Rows near named flat spaces through zero:
nqpm: [ 173  -59  337  129 -314 -217   54  -62  172 -120  -66  111  -57 -135
 -176   31 -183 -109   80  100  103  176  -14 -110   53 -298]
htlz: [ 137   -2  262  333 -114  -50  -12  136   81  -41 -125  164 -134 -214
 -180 -188 -118 -250 -162  -72   75  -88   47  -86 -127 -164]
nqpm: [ 155   69  257  242  -44 -159 -105 -263    5 -139  -76   69 -168 -255
 -239    6   -4 -475 -111  409  254  222 -284  -62 -118 -180]
lhrr: [-125  284 -125   92  141   17 -245   49  192  107   -7  125  -96  -37
  -48  -89  140 -145 -147 -184  241 -159  154   67 -184   50]
lhrr: [-244  -77 -299 -376  -20  188  145  303   75  150   22  -61  130  159
  154   45   93  306   90 -310 -217 -271  344   82 -143  247]
rdzr: [ 101 -243  107 -227 -249   -3  307  189   74   79 -265   33  155   -5
   62  198 -230  290  274  -38 -320   -4  298 -112  -76  -77]
bzgl: [  63   15 -144  -93  417  151    9  -67 -403   36  191   -5   10  285
  170 -135   50  391   45 -189 -297  -31  -68  111  241  159]
rdzr: [-157  -35  248  276 -105  -10 -126   -9  154  147 -228 -112  -24 -224
  -67 -170 -194 -321   37  309   91  -97  -53 -186 -201   -2]
rdzr: [ -16    4  298  148 -267 -150 -100   45  266    7    5  109 -104 -122
 -170 -142  -65 -263  -73 -214  241  -33   63   55   46 -125]
tlcl: [ 194 -168  166  -26 -191 -111  225  -75  -91 -202   40   32  -43  -34
  -51   17 -134   80  113  222 -212  216 -105  -88  123 -191]
htlz: [ 255   37   82  183  159   -8   -1  -68 -285 -142  138  201 -257  -37
  -90 -378   -7  -89 -165   61 -301   79 -192   91  149   51]
bzgl: [-144   98  -78 -133  347   95  -92  -15 -140  241  -24  -29   45  190
  180  -27  -29  272  102 -162 -133 -122   83   78   37  162]
nqpm: [ 168 -195    0   60 -370  -80  325  270  102 -250  -53 -138  145 -112
 -139  383  -49   70  -39  129   -1   18   -6 -310 -183 -238]
lhrr: [ -96    1  -88 -123  134  117  -33   31  -11  245 -248  -50  233   94
  176  184 -130  253  180  -27   30  -67  160  -42  -59   77]
nqpm: [   7 -280  109   67 -354  -27  268  148   68 -145 -100 -151   47 -193
  -22   90  -98 -155  -20  223  -90   15  -45 -170  -90 -135]
lhrr: [ 109 -153  -21 -212 -294  -99  175  -16   38 -167   58  -21  125   31
  -20  280    6   66   39   21   79  214  -67   53  170  -87]
lhrr: [   4 -109  -26 -168  162   63  277  189 -331  -91  234   61 -216  113
   70 -287    6  237  -82 -148 -610 -118  -10  113   68  118]
lhrr: [ 372  227  137  191  -13 -219 -101 -167  -39 -201  -18  374 -250 -175
 -260  -91  -60 -243 -186  257   66  301 -203   48   31 -151]
bzgl: [ -77  -42 -137   65  479  162  -52 -141 -369  150   -3 -327  102  144
  291   75   99  104   -1   48 -193  -69 -215    0  138  192]
rdzr: [ 235  166  241  461   76 -118 -119  -15  -15 -114  -49  197 -256 -226
 -238 -208  -47 -323 -244   88   84    7 -125 -109 -124 -196]
htlz: [  72  -37  134  148 -112    0  -39  203   10   36    3   52  -25  -41
 -172 -185 -102  -71 -119 -128  -41 -135  -34  -16  -13  135]
rdzr: [  43  -54 -288 -437  -76  164  218  299  -19  -58  228  212   45  261
  -33  -78  121  496   99 -467 -283 -162  380  141  -40  171]
bzgl: [  38   95 -147  -62  -61   26  -64   11   49 -108   79  170  -90  -82
 -149  -52  190 -249 -207  -19  194   28  -20  164 -109   97]
bzgl: [ 133  -23  481   89  -82 -199  -48  -64   92   74    7  172 -171   -8
 -129 -174 -138  -59   82 -342  -40   18   95   93  188 -168]
htlz: [ 159  -24   47 -137   89   27   52  -11 -177   42   61  169  -40  160
    0 -199 -119  313  159  -99 -361   37   66   74  161  114]
htlz: [ 131   94  -31   15  308   50   14  -42 -303  -13   22  243 -202   16
   79 -270  -21   48 -129  -28 -299   38  -46  171   99   63]
lhrr: [ -44  236  -82  -94  384   43 -278 -221  -56  230   -9  110  -82  115
   90  -99  142  -15   38 -166   11  -15   67  232   58  202]
tlcl: [   3    7  158  115  -12  -27 -102  -55  -12   58  -37  -16   26   -6
  -81  -85 -150  -17   58  121   77   18 -109  -76   24   15]
nqpm: [ 177  -23 -509  -26   38  199  121  158 -243 -188   46   -3  101    1
   50   30  135   77 -218  255 -227   41 -155   -7  -26  279]
rdzr: [-259  100  389 -322   88 -129 -243 -131  249  410  131   73    4  366
   22 -111 -103  382  438 -731  109 -149  378  220  248    5]
tlcl: [-396  124 -251 -165  536  167 -218 -246 -171  247  157 -322    2  217
  304  -20  293   27   59  -51  -30 -148  -84  161   40  295]
nqpm: [ 177  180 -413 -169  338  145  -65 -151 -284  -55   21  220  -27   74
  101    8  204   53 -134   97  -83  161  -71  238   50  215]
nqpm: [ 182  128   51  162   88 -114   10  -43  -24  -96  -75  125  -41  -48
   -8  150  -58   52  -66   22   90  119  -17  -85   13 -277]
nqpm: [-249  225 -311 -197  595  244 -222  -27 -199  307  139   17   -6  332
  278 -221  174  353   52 -422 -160 -260  192  241   78  339]
bzgl: [ -92   -1  232  151 -171  -48 -199   51  185  125  -14  -11  -19  -77
 -176 -187  -71 -266  -58 -114  227 -116  -36   32   -3  113]
nqpm: [-122  113   18 -143  -49 -104 -163 -181  200   95  -32  -21    2  -19
  -44  141   76 -169   79   90  238   95   -6   85  -46   41]
tlcl: [-140  -28  208  -21  -38 -122  -76 -251  204  153 -128 -198  207  104
  177  306 -145  196  374  -16  268  115  103 -139  160 -304]
rdzr: [  85   48  126  157 -109  -23  -45  148  127   16  -67  172 -116 -125
 -181 -198  -58 -145  -84  -92  -17 -113  119  -33 -150    3]
htlz: [  40  -86  408  230 -406 -211  -16   -2  314  -49  -76   -9  -30 -174
 -211  -26 -200 -210   92   74  199   52   10 -186  -13 -271]
bzgl: [-171 -162  527   10 -496 -285   27  186  408   27  189 -109  -69    2
 -226  -41 -103 -115   48 -494  189 -149  100   10  138 -177]
bzgl: [ -35   29  103   92 -194  -76 -154  -10  183   30  -54  -62   34 -125
 -214   57   -5 -304  -66  154  297    7 -132  -47 -127   83]
lhrr: [-321 -102 -145 -112   47   66  127  -12   27   49  -32 -276   61    1
  314  117   51   38   80  117  -98  -61   53  -45  -25  -53]
rdzr: [-223 -211  220 -112 -197    1  100   90  203  139  -10 -189  137   95
   73   61  -97  180  276 -292   33 -168  253  -86   16 -123]
nqpm: [  85  237   90   51   97  -37 -133   -5   43  -44  121  378 -298  -38
 -244 -355   52 -102  -99 -151   25  -54  123  112 -152  -26]
htlz: [  32  -64  -84  -47 -395  -84  122    7  248 -229  -32  -18   72 -165
 -120  261   62 -182  -14  264  262  161   -1 -114 -151 -193]
nqpm: [ 237   20  494  291 -289 -316 -164 -300  285  -35 -158   84  -98 -225
 -234   45 -140 -392  110  178  275  271  -93  -94  102 -311]
htlz: [ 211  -19  257  155 -194  -92    3  178   73  -25  -62  194  -87 -119
 -279 -119 -127 -135 -115 -138   11  -52   24  -21  -71  -17]
bzgl: [ 136  133  124   63   57 -110 -143 -192  -13  -78  100  166 -141  -20
 -155  -60   79 -175  -83  -44  200  139 -113  123   82  -76]
rdzr: [ -26   43   26  177  -23  -36  -58  -60   77  -46  -76  -43  -65 -175
  -36   18   49 -300 -115  195  150   24  -87  -62 -124  -82]
rdzr: [  62  -47  115   34  -84  -94  -19 -219   25 -115  100  -88   56   44
  -33  133   21    1  113   66  206  178 -122  -52  162 -193]
nqpm: [-112 -216  -48   72   90  165  129  116 -166  132 -185 -334  243   29
  225  138 -142  175   99  152 -179 -134  -53 -211  -33   78]
rdzr: [ -42  -61  278  144   78  -37   14  -20  -10   67   15  -87  -31   49
   25  -66  -99  102  123 -180  -33 -103   64 -112   45 -191]
tlcl: [-143   63  243 -235  -25  -61 -192  -14  214  296  125  181  -33  265
    7 -276  -92  277  276 -654   -8 -136  353  257  272  100]
rdzr: [  53  112  126  198    7 -123  -68 -249  -28 -210   50   47 -132 -146
 -148    2  -16 -247  -73  414  284  221 -270 -110  -73 -269]
htlz: [  63   33 -284  -11   39   98   54   38  -56  -72 -115   12   94  -63
   69  164   64   -2  -88  207   26   54  -12  -47 -125   29]
tlcl: [ 162  -76  -88  -88 -271  -11  161  157   41 -172   72  220  -47  -26
  -47 -138  -34   71  -60  -80 -179   73  102   88  113    1]
tlcl: [ 23  16  75  90 153  55 -85 -90 -85  60 -36   0  18  21  -2 -28   5 -22
  17 -57 108 -26 -18   0  -3 -20]
bzgl: [ -24    8  475   27  -31 -182 -126  133   96  237  177   82 -136  207
 -111 -338 -207  222  117 -645 -206 -201  134  125  319   72]
lhrr: [  71   -2  242  264   70  -83   18   27  -69  -28    3   27 -129  -52
   -2 -145 -121  -23  -75  -91  -86  -37  -50  -70   90 -189]
lhrr: [ 177   89  143   97   61 -110 -113  -94  -58  -23   65  126  -95   17
 -112  -60   -1  -69  -84 -116   55   92 -116   98  162  -13]
nqpm: [ 338  230 -160   94  207  -25 -131 -185 -156 -193   76  282 -172  -74
 -155    8  261 -252 -283   30  150  198 -158  182    5    7]
htlz: [ -23   47 -251  -81   66   61  191  -46  -55 -158 -108   91  -79 -132
  144   58   27   17    7  416 -161  119   72  -91 -232 -172]
htlz: [  73   28  202  -37  166  -44   10   65 -125  154  -57  168 -129   56
   14 -170 -144  129   18 -238 -291  -71   87  115   80   59]
tlcl: [  18  -42 -251 -101   92  115   70 -154 -117  -79  -43 -109  135   21
  134  212  112   60   81  277   24  131  -58  -54  -44  -10]
bzgl: [-364 -206  -44  -57 -490  -63  129  253  353  -39   60 -376  134  -97
   26  156    7 -160  -33   83  120 -134  -16 -131  -72   25]
tlcl: [  33   29  -20 -141  -74  -81    3 -136   46  -75   94   44  -35   38
  -34   41   48   19   85   87    2  152  -27   55   74  -26]
nqpm: [  99  -85  -61   61  -19   91   37   41  -84   -2  -65  -48   74  -17
  -11  -41  -42   33   35  149 -153  -13  -39  -94  -31  117]
tlcl: [-253 -147  -94 -204   29  130  -22   13  -11  191   24 -333  308  218
  167  215   19  235  189 -144  119 -120   11   -7   90  179]
rdzr: [-393 -228 -130 -428  -77   92  243  226   18  109  197 -314  136  253
  232   78   37  391  194 -270 -297 -229  170   40   58  165]
tlcl: [ 257 -146  150  -49 -430 -103  148  220   62 -162   68  129  -39  -84
 -377  -74 -103  -70  -50   71 -157   43  -76  -45  -64  125]
bzgl: [ 182   -7   87  229 -283 -124  -27  -86  108 -219  -19   22  -13 -194
 -223   38  -52 -274  -78  381  215  204 -221 -156  -33 -142]
tlcl: [ 130   65 -130  101  223  121 -183 -267 -198  -24   79   20   15   70
   22 -154  111  -38   15  137   42  116 -166   64  151  138]
nqpm: [ 162  -93 -229   11 -189   57  313  315  -37 -237  -45   52   51  -90
  -32  118  -43  162 -109  165 -229  -16   67 -198 -193  -87]
bzgl: [-124 -245   34 -260 -327    7  297  374  148    8  148  -78   79  164
   39  -45 -100  409  181 -393 -350 -216  310  -44   63   20]
tlcl: [-358   26 -304  -59  -11   55   19  -39  116  -35  -14 -264  -41 -164
  168   75  192 -307  -99  442   15  -27  -92  -46 -241   84]
tlcl: [ -84  -53  209   61  109  -19 -132 -162  -91  122   78 -200   64  123
    3  -37  -66   40  131  -17   73  -10 -177  -26  168   58]
bzgl: [ 145   90   22   87  141  -50  -97 -188 -119  -55   86   22  -35   65
  -39  -20   13   50   31  101   -1  134 -156  -17  130  -25]
htlz: [ -50  -61  349   71 -305 -116    5  308  200   79   -5  172 -157 -116
 -217 -304 -186 -178 -136 -326  -32 -195  117   90  -22   45]
htlz: [-201  -90 -236 -292  467  257   43  -90 -316  242   61 -219  241  404
  470   93   55  591  272 -341 -227 -121  148  116  272  143]
lhrr: [ -58  121 -203   50    6   70 -100   92  107   54  -79   47  -12  -80
   -3  -80   49 -104  -89   98    2  -86   71  -13 -163  151]
lhrr: [ 119   11   53  167   18   -6   85    5  -44 -118  -55  141 -107 -104
   11 -108  -65  -18  -47   66  -75   40   50  -75  -36 -219]
rdzr: [-114   -5 -121 -163  -97  149  -26  205  161   97   84   69   52  110
  -89 -167   70  159  102 -299  -20 -246  308   28 -162  191]
lhrr: [  47  -93   -6 -123 -316   10   58  -19   92 -105    7  199   13  -46
  -52 -175 -112  -13   79  116   23  152   58   86  103   -4]
rdzr: [ -92   23  -44  -99  278   70   31  -91 -149  144 -151   36  -61   -3
  252  -38  -21   35   41   34 -214   -1   78  111    3   23]
bzgl: [ 158  -96  118    1  128  -40   49 -342 -239  -95  104 -126   78  166
   78   88  -77  268  284  221 -104  256 -200 -115  275 -167]
tlcl: [ -41  265 -249   19  430   76 -165 -279 -175   21  -66   22  -61  -15
  101   54  119  -55  -21  407   66  116 -139  -17 -169   32]
htlz: [ 148  266 -181 -125  562   29 -114 -379 -380  -28  123  244 -238  129
  135 -162  158   98  -12  132 -248  223 -126  244  149   72]
htlz: [ -59   33 -177 -203  259  116    1 -111 -124   87   89  -33   13  197
  171  -39  111  277  186  -85 -238  -32  123   65   53  115]
lhrr: [ 179  139  204  149 -142 -113 -155   68  151  -38   77  318 -159  -46
 -297 -256  -49 -119 -109 -258  155  -20   73   80   22  -34]
lhrr: [  83    5  388  -37 -291 -220  -31   81  266   19   98  207 -135   15
 -269 -128  -97  -15   75 -397   63  -30  177   79   76 -116]
[ -10  -36  169   29 -185 -105 -137 -122  127   46  -38  -68   59  -62
 -113   69  -36 -242   10   81  262  105 -153   45   91   49]  nqpm
[ -33    1 -101 -248  -37   12  115  -47   -5  -66   32  141  -51   26
   58  -24    7  110   92   77 -107  101  109   89  -17  -41]  tlcl
[ 107  184 -279 -104  432   97  -53 -318 -200   28  -82  105   58  153
  279  140   70  325  197  134  -79  196   92   20   85 -106]  tlcl
[ -94  186 -298 -562  183   74 -182 -417   28   82  173  167  -16  238
   51    1  291  129  299   20   62  202  147  329   46  237]  bzgl
[ -31   23    5   29 -336  -47   15  377  265  -19    8  118  -32 -104
 -231  -94  -52  -99 -174 -168   63 -184  132  -22 -184   95]  bzgl
[ 110   56 -569 -235  287  334  268  274 -245  -78    1  243   68  184
  225  -45   88  614   41 -162 -444 -150  404  -25 -187   56]  bzgl
[  11  -55  -96 -335 -173  -11   66  -87   76  -37   19   42   52   25
  -67  139   84   -1  137  123    4  138   45   96  -53  102]  nqpm
[  64  -79  -50 -250 -435    7    9  237  242  -18   81  231   19  -10
 -235 -125   66 -106  -76 -326   70  -55  188  243   14  262]  nqpm
[ -21  112 -335  -35  480  268  -65   36 -267  153  -34   49   45  158
  257  -95  130  240  -54 -224 -183 -167  139  118    4  207]  tlcl
[  29   28 -126  157 -169   -1   43  203  148 -120   41  -54   60  -34
  -88   45   -7   81  -50   50   34  -87   49 -225 -129  -71]  bzgl
[ 145  -92  105   46 -408  -41  123  149  226 -135  -52  141   61  -78
 -214  -29 -174  100  145   76   40   27  179 -212 -132 -180]  bzgl
[  62   26  361   58 -321 -253  -18 -137  253 -133   51  296 -376 -252
 -212 -336  -35 -451  -50   58   -6  164   35  152   37 -197]  rdzr
[ 150 -207   37   -2 -139  101  241  319  -66  -10  -40   19  155  105
   -9  -17 -192  414  123 -234 -281 -153  205 -166    8  -25]  nqpm
[ -25  -41  -42  169  291  133  -12  -22 -216   78  -59 -205  105   60
  160   59    4  102   -1    8  -43 -103  -84 -119    8    6]  bzgl

Rows near named flat spaces through zero:
zs-nr: [-131 -373   -3  -29  411  394 -267  -83 -121  121 -105   52   70  243
  165 -177  306  -80  -77   83  -71  256  354 -203 -162 -200]
jp-nt: [  43   42    0  -13  228 -106 -114  120 -105  109 -145   63 -169 -141
  118  -15  102   64  349  -93  189 -134   89  -69  -55  303]
qd-bs: [-226  119   79 -328  -15 -121 -293  271   13   -4   51   28  109  -35
  298  205  -91  303  115  124  191 -627   44 -175  153 -124]
jp-nt: [-104  260  186 -295 -220 -253 -103  313  182 -359  -24  123   -1 -237
   64  323 -193  418  113   76   46 -634 -219  -97  353  -97]
qd-bs: [ 119   -2  161   82  -74 -263 -251   50 -148 -105 -233   40  -80 -318
  142    9   59  337  550   23   36 -323   63 -250  -62  319]
jp-nt: [  34 -151  122 -183  -11   61  -94  -32  -95  -60  -90  -38   56  -31
  164  151    5  249   40   86 -104 -254  207 -124   83 -140]
qd-bs: [-120   45   38 -336  -84  -31 -114  304   97 -120  -12  101   73   45
  141  257  -43  304    5   51  119 -478  -17 -173  203 -131]
zs-nr: [ -84 -103   43 -138  142  157  -39  108   46  -66  -19   76  -44   42
   58   47   12   31 -126   27  -66   -7   83   20  111 -169]
zs-nr: [-183 -232    4 -479  347  454 -221   -3   49   67  -59  176  122  288
  315  189  173  273 -484  300 -151 -113   37 -149  121 -553]
hq-bl: [  85 -278    8  -34  234  121  -56   33 -159  159 -134  156 -123  -27
   52    9   17   28  143 -112  -97  120  373  -38  -51   97]
hq-bl: [-151   80  107  -98  -46   38 -152   58  149 -269  -12   85  121   19
   29   57   47  172 -114  161  -45 -142 -207 -148  120 -257]
zs-nr: [ -35   92  -16 -188   63  -22   52  144   -5    9   77 -129  -15   -3
   34   79 -101  -30   -7    0   81 -200  130  168  176 -112]
zs-nr: [ -10 -116   87   43  -74  -14 -112 -132 -114  110  -54   32   59   -4
  235   74   55  162   94  -16   54 -147   26 -262 -179  129]
qd-bs: [  16  247 -135 -313    2 -208 -130  118  -18  151    9 -109   50  -37
  105  125   -5  217  133  167  188 -487  -55    2  110   32]
hq-bl: [ -19 -191   32  344   30  209   -4 -379  -35  -30  -38 -133   79  154
  -24 -270  306 -244 -116    1  -65  436  -37 -166 -309   28]
zs-nr: [ -13  100 -105 -157  193   46   63   65    2  132   63  -62  -49   53
   12   13  -27  -99 -104   26   71  -11   29  209   96  -89]
qd-bs: [ 128  376   -6  -68 -206 -358  141   35  113 -132  -15  -26  -89 -255
 -170  160 -132  136  157  -27   76 -296 -299   98  173  202]
qd-bs: [-154 -112   17 -112  -57  185   97   78  115  -40  161  -37   11  132
   47   60 -122  -95 -378   24  -94   18   22  142  121 -266]
jp-nt: [ -50   91  -37   -4 -208   26  111    2  113 -105  139 -107  148  139
  -69   10  -56  -55 -237   74    0   13 -183   68   59 -206]
hq-bl: [-102  152  -33 -193  115 -101   55  304   -3   -5  148 -223  -63  -46
  -46   20 -175 -193  132 -100  182 -261  322  282  260  -61]
jp-nt: [ 165 -179  -37   -8  138   84  -41 -261 -120   98 -120 -118  -82  -78
  -43 -109  114    1   -1  136 -257  146  203   84  -45    2]
zs-nr: [ 133  -68  -28  372  117   23   70 -320  -87  107  -86   37  -87  -44
 -156 -233  148 -243   90 -122  -72  501  -29  -11 -279  264]
jp-nt: [ 105   67 -148 -138  201  -32   36  108  -79  178    1  -42  -82  -23
  -69  -25  -60  -64   84   14   22   11  173  241   96    4]
jp-nt: [-125  305  130 -199   -3 -231 -128  293   96 -222   -6  113    8 -184
   44  195 -137  224  223   -4  171 -458 -110  -61  254  -43]
qd-bs: [ 108 -185  -29 -132   39  -49  -69 -127 -136  231  -95  -96 -156 -142
  124   58   26  118  112   27  -95 -214  271  -15  -46  228]
jp-nt: [ -53  -22  -24   85 -173   -4   60   20   54   17  101   33   60   80
  -35   -2  -82  -66 -107  -52   10   69  -74  -17  -55    4]
jp-nt: [ 108  -34   52 -179  368  -53 -185  200 -198  108 -221  225 -136 -177
  131  106   -4  235  422  -64   55 -171  310  -61   76  117]
hq-bl: [   3  -63  135   60  -51   73    9 -190   35 -228  -24  -69   47  -56
  -93  -29   16   -7 -104   76 -228  103   20    1   63 -189]
zs-nr: [  19  249   57   28 -134 -212 -133    7   28 -139  -55   -2   79 -129
   53   17   31  225  179  144   89 -231 -309 -119    5   41]
zs-nr: [  57  194  212  185 -317 -267  226   88  145 -351   21   70 -179 -343
 -161  115 -278   37   99 -173  -73  -66 -267  144  169  172]
zs-nr: [ 166   15 -172  211 -344  -90  250 -148   26  120  114 -106   40   74
 -209  -85  -87 -152 -137  -33  -63  243 -176  136 -139  146]
qd-bs: [-105   26   29 -392  331  -15 -421  245 -142    2 -107  -98   88  -41
  226   32  102  254  327  225  111 -506  400 -107  194 -217]
qd-bs: [ 124   28  -88  -61   28  -34   19 -111  -92   88   27 -227   18  -40
  -76  -80  -36  -51    9  144 -118    5  153  219   62  -96]
qd-bs: [  39  -61    3  318  212   18   75 -158  -51   66  -42   21 -192 -103
 -168 -234   76 -345  126 -205  -30  439  110   98 -166  270]
zs-nr: [-190 -127  169 -167 -122  190 -156    4  157 -241   -2  211  162   96
  148  180  -11  297 -339  192 -200 -132 -187 -237  104 -395]
jp-nt: [  30   15  -71  130  -24   33   -2 -331  -48   42   64 -348  112   68
  -81 -227  146 -208  -94  161  -75  159   24   83 -115  -81]
qd-bs: [ -64 -118   88  173   97  144   71 -183  -58  -38   77 -229  -18   22
   -5 -169   34 -303  -90  -53  -69  236  203  130  -54  -88]
hq-bl: [  99 -150  -68 -117   60   80 -201 -264 -183   86 -105 -427  132   79
  133 -146  311   84   87  298  -58 -180  274 -102  -88  -91]
hq-bl: [ 212 -198  -18  206  -41   57   12 -301  -92   75 -114  132   -6  -52
 -142 -106   20   33  -30   60 -332  397    5  -16 -169   45]
zs-nr: [-171  278   14  171 -135 -140  125   80  205 -200  175 -112   -9  -22
 -187  -97  -56 -289  -46 -121  177   39 -247  109   54   60]
hq-bl: [ -16  113  211 -202   84  -99  -58  139    8 -173  -56  140 -114 -283
  107  226 -219  261   92   34 -100 -303   10   94  277 -128]
hq-bl: [ -82  125  -69  -42  -64  -82   -3  131   58   30   87  -90   15   42
   30   -8   -8  -47    8   -1  176 -156  -82   25   18   52]
jp-nt: [-205 -145    7 -251  138  124 -286   48  -87  114   59 -214  115  115
  283  -19   85   52  -30  190   53 -332  333  -87   31 -219]
qd-bs: [-109   55   91 -276   67  -59 -262  228  -53 -127  -39  -36  146  -19
  139  117   -9  243  231  111  100 -456  236 -155  189 -205]
hq-bl: [ 349  228  -32  198 -170 -381   87 -172 -134  133 -166  120  -91 -286
  -74   64  -49  217  403  -81   57  -33 -274  -60 -166  488]
zs-nr: [-178  216   51 -468  -83  -61  -80  309  211 -219   61   80   91    5
   79  329 -135  319 -157  147   65 -569 -158  -38  379 -320]
jp-nt: [ -54 -166  122 -112  363  199 -218   20 -174   28 -184   30   22   76
  322   27  259  141  185    1  141 -119  248 -265  -73  -53]
zs-nr: [ -44  374   77 -236    4 -260   31  234   82  -90   68   82  -73 -239
   19  247 -290  164   97  -10  110 -406 -153  184  307  -48]
hq-bl: [ 141 -121 -221  -25  201   67   41  -44 -251  361   49 -347   -7  123
    9 -202   59 -258  115   17   64  114  461  251  -89   42]
jp-nt: [-161  118   94 -211  206   63  -74  229   44 -117   76   25   -1  -33
  102   75 -140   26  -75   79   17 -155   56  175  259 -329]
jp-nt: [ 193  281  -89 -184  -49 -324  128  262  -91   93    4  -83  -89 -184
  -50  164 -224  113  344  -90  195 -366   89  223  200  187]
qd-bs: [ -20  124   84  -98  -78  -65  -10  175  113 -237   -1  153   25  -93
  -86  117 -157  162  -17   55  -92 -102 -131   47  218 -186]
hq-bl: [   3  278 -129   25 -288 -222  143  109  107  -49  206 -256   63  -11
 -185  -66 -171 -147  -38   57   90 -110 -165  264  116  -17]
hq-bl: [ -54 -177  -71  105  189  173   28  117  -90  122   24  -66  -25  187
   32 -163  115 -272   60 -165  156  225  282   11 -124   64]
qd-bs: [  33  -29   54   67   -1  -65 -113  -12  -84   -8 -112   41   24  -40
   79   -3  106  114  247  -42   93  -88   40 -220 -110  161]
hq-bl: [  59 -288 -183    2   54  233   -6  -48  -84  165   29 -109  100  254
  -97 -183   93 -163 -149   87 -152  300  305   69  -89 -163]
[ -71 -359 -190   -8  307  406  -30  -24 -177  401   58  -92   86  431
  206 -177  217 -266 -197  -27  113  320  358  -25 -255 -106]  jp-nt
[  42   -1  -51  -20   31  -18  -53 -153  -75   70    4 -161   76   13
  -49  -72   55  -47   44   85  -45   -9  144   14  -26  -40]  jp-nt
[ -10  -41   92  264  -79   18   35  -87   63 -112  -65  178  -43  -24
  -23  -48   81  -18   -2 -114   -5  231 -244 -169 -165  165]  jp-nt
[ 310  104 -135  228  -40 -194  211   -4  -88  142 -102   81 -168 -128
 -186  -72  -26  -58  267 -172   63  246 -124  132 -129  414]  jp-nt
[-331  -29  -10 -674  322  228 -107  365  145    3  132   21    3  159
  159  295 -111   63 -329   75   47 -474  335  110  440 -483]  jp-nt
[  -1   20   15 -156  112  100   22  122   20  -72  -50   71   26   83
   56  109   43   99  -46    7   57  -65  -19  -26  106 -147]  jp-nt
[-133  179   60 -187   -9 -133  -53   83  100   -3   77   98  -47 -137
   71  184 -178  117  -57   21   31 -305 -118   39  158  -31]  qd-bs
[ 196   39 -126  191  260 -115  115 -271 -246  339   -6 -337 -199 -153
  -83 -249   62 -373  273 -119   68  212  317  297 -165  359]  jp-nt
[ 120   43 -278  -34   15  -84  148  -14  -42  273  116 -192  -39   55
 -259 -119  -78 -278    2  -40    1  127  221  294   11  108]  qd-bs
[ 255   -2  -53  494 -215 -106  255 -308    7  -57  -65  -66 -111 -100
 -327 -248   93 -245   76 -136 -120  517 -226   69 -247  367]  zs-nr
[  63  103  152  132 -258 -237  -19   85   34 -228  -81  198   12 -203
  -75  110 -127  220  265  -95   -8 -125 -162 -173   24  160]  qd-bs
[ -58  123   52 -284  234   20  -91  294  -57  -77  -12  -29   41    4
  138  115  -54  120  136   49  146 -293  181   80  247 -248]  hq-bl
[  75  -13   -4   73  135  -40   27   28 -159   93  -35 -166  -82  -52
   53  -91   45 -123  257 -110  138   -3  239   76  -53  168]  hq-bl
[  50 -122  -42  120  -17   13   18 -102  -68  135  -37  -13  -35   34
   21  -60   90  -64   61  -89   35  100   65  -95 -177  209]  jp-nt
